Here is a tiny trained network, its code and every weight. The questions are about switching its units off for an input and a class, where a switched-off unit gives its printed mean instead of its output.

import numpy as np


def w(rows, s, z=0):
    codes = np.array(rows[::2]) - 128.0
    scale = np.full(codes.shape[1], s)
    scale[-1] = z or s
    return codes * scale


def norm(h):
    return h / np.sqrt((h * h).mean(-1, keepdims=True) + 1e-5)


def f(y):
    return np.maximum(y, 0)


def log_softmax(a):
    a = a - a.max(-1, keepdims=True)
    return a - np.log(np.exp(a).sum(-1, keepdims=True))


def net(x, mask):
    res = np.array(x, float).reshape(1, 3) / 4 @ E
    u = 0
    for l in range(4):
        y = f(norm(res) @ A[l][:, :-1].T + A[l][:, -1])
        res = res + np.where(mask[u : u + 7], y, B[l][:, -1]) @ B[l][:, :-1]
        u += 7
    return log_softmax(norm(res)[-1] @ U[:, :-1].T + U[:, -1])


A, B = {}, {}
E = w([
[110,60,122,85,203,242,142],'x0',
[204,61,115,172,208,80,101],'x1',
[197,160,126,255,96,169,144],'x2',
],0.0085)
A[0] = w([
[118,101,124,123,158,94,105,34],'L0N0',
[145,133,117,147,128,9,116,71],'L0N1',
[168,118,71,182,144,148,98,11],'L0N2',
[141,117,144,126,114,74,70,29],'L0N3',
[212,154,102,137,75,182,164,62],'L0N4',
[139,219,124,102,63,58,106,155],'L0N5',
[118,126,130,156,100,193,148,1],'L0N6',
],0.011,0.0042)
B[0] = w([
[153,149,11,78,160,104,102,152],'L0N0',
[178,191,55,73,49,198,140,213],'L0N1',
[111,50,197,122,120,134,180,165],'L0N2',
[123,162,109,85,89,103,140,160],'L0N3',
[133,159,126,144,111,180,29,182],'L0N4',
[57,88,155,151,198,81,126,255],'L0N5',
[156,167,94,128,122,201,167,153],'L0N6',
],0.011,0.0087)
A[1] = w([
[210,79,143,146,237,108,11,43],'L1N0',
[214,149,131,206,2,138,151,2],'L1N1',
[126,150,159,68,144,91,158,130],'L1N2',
[63,180,143,210,130,153,70,50],'L1N3',
[122,146,193,203,110,83,154,13],'L1N4',
[185,59,138,168,163,86,179,60],'L1N5',
[105,161,49,73,101,151,114,76],'L1N6',
],0.0087,0.0041)
B[1] = w([
[109,135,122,135,174,65,187,218],'L1N0',
[15,65,63,91,178,65,165,227],'L1N1',
[191,72,55,135,144,218,147,208],'L1N2',
[174,177,135,137,55,103,93,241],'L1N3',
[148,159,75,82,165,170,82,166],'L1N4',
[80,206,165,143,11,172,100,172],'L1N5',
[106,154,182,129,94,155,134,254],'L1N6',
],0.011,0.0043)
A[2] = w([
[69,72,137,119,146,38,160,45],'L2N0',
[82,156,146,109,80,137,186,123],'L2N1',
[167,45,63,188,134,97,165,112],'L2N2',
[112,127,80,121,153,86,158,119],'L2N3',
[165,150,169,128,150,76,96,81],'L2N4',
[214,96,220,246,143,123,186,4],'L2N5',
[117,92,193,120,146,185,201,143],'L2N6',
],0.011,0.0034)
B[2] = w([
[173,146,18,251,197,169,121,239],'L2N0',
[133,8,155,84,219,125,141,234],'L2N1',
[78,82,140,91,161,123,123,201],'L2N2',
[195,118,163,198,177,185,146,232],'L2N3',
[123,116,106,123,63,171,88,139],'L2N4',
[25,84,235,2,121,176,10,182],'L2N5',
[114,139,179,110,88,91,66,254],'L2N6',
],0.0088,0.0053)
A[3] = w([
[110,210,155,232,23,53,84,70],'L3N0',
[254,143,121,43,82,41,152,55],'L3N1',
[112,93,127,168,245,58,153,199],'L3N2',
[79,114,150,79,218,145,198,107],'L3N3',
[106,149,150,170,91,221,149,33],'L3N4',
[133,164,144,148,96,189,125,6],'L3N5',
[182,155,156,187,99,248,167,94],'L3N6',
],0.0091,0.0015)
B[3] = w([
[68,13,254,31,182,146,83,213],'L3N0',
[184,222,137,134,70,226,112,176],'L3N1',
[176,110,131,203,144,77,237,254],'L3N2',
[134,144,145,206,119,62,107,248],'L3N3',
[193,168,109,133,98,80,108,171],'L3N4',
[124,170,73,120,122,100,181,160],'L3N5',
[153,146,79,128,124,117,159,170],'L3N6',
],0.011,0.007)
U = w([
[154,69,57,219,214,27,249,156],'0',
[61,78,246,35,100,107,39,253],'1',
[226,255,22,79,18,195,138,67],'2',
],0.0098,0.00054)

Each question gives the input, the list of numbers given to net, and the class t.
The units are the neurons (one row each of A and B). Each row of codes is followed by its name. A weight is (code - 128) times the scale printed after its matrix; where a second scale follows, it is the last column's (A, B and U).
mask holds one flag per neuron, layer by layer. A switched-off neuron (its flag False) gives its mean, the last column of its row in B, instead of its output. The means were averaged over made-up inputs and are rounded, as every weight is.
A unit's drop is (log p(t) with every unit on - log p(t) with that unit switched off) / (log p(t) with every unit on - log p(t) with every unit switched off).
The circuit of an input: a set's keep is (log p(t) with only the set's units on - log p(t) with every unit switched off) / (log p(t) with every unit on - log p(t) with every unit switched off). Starting from the 12 units with the biggest drops (on a tie, the unit counted first), units are removed one at a time, each time the one whose removal leaves the highest keep (on an exact tie, the one counted first), for as long as the keep stays at least 0.8.
units of the circuit, in order: the units of the circuit, biggest drop first
top k neurons: the k neurons with the biggest drops, biggest first
top k neurons in layer l: the k neurons of layer l with the biggest drops, biggest first
drop when u is switched off: that unit's drop, to one decimal
input [-2,0,-6], class 0: top 3 neurons : L1N3, L0N4, L0N5
input [-6,3,0], class 2: units of the circuit, in order : L0N1
input [-7,-1,7], class 1: top 2 neurons : L0N4, L1N3
input [1,1,6], class 1: units of the circuit, in order : L0N1, L2N5
input [-1,0,4], class 1: top 2 neurons : L1N3, L0N4
input [-2,-3,1], class 1: units of the circuit, in order : L1N3, L3N0
input [-3,0,-6], class 0: top 2 neurons : L0N5, L1N3
input [1,-5,3], class 2: top 2 neurons : L0N6, L2N6
input [-8,-2,3], class 1: top 2 neurons : L0N5, L3N0
input [-5,1,-1], class 2: top 4 neurons : L0N3, L1N1, L0N1, L3N0
input [3,-1,8], class 2: top 2 neurons : L0N4, L0N5
input [5,0,6], class 2: top 2 neurons in layer 0 : L0N4, L0N6
input [6,6,1], class 1: top 2 neurons in layer 1 : L1N1, L1N5
input [7,7,8], class 1: units of the circuit, in order : L2N5
input [-3,0,7], class 1: top 3 neurons : L0N4, L1N3, L3N0
input [-1,-6,-8], class 0: drop when L3N5 is switched off : 0.0
input [6,1,-7], class 0: drop when L3N0 is switched off : 0.1
input [-3,3,-4], class 2: drop when L0N1 is switched off : 0.5
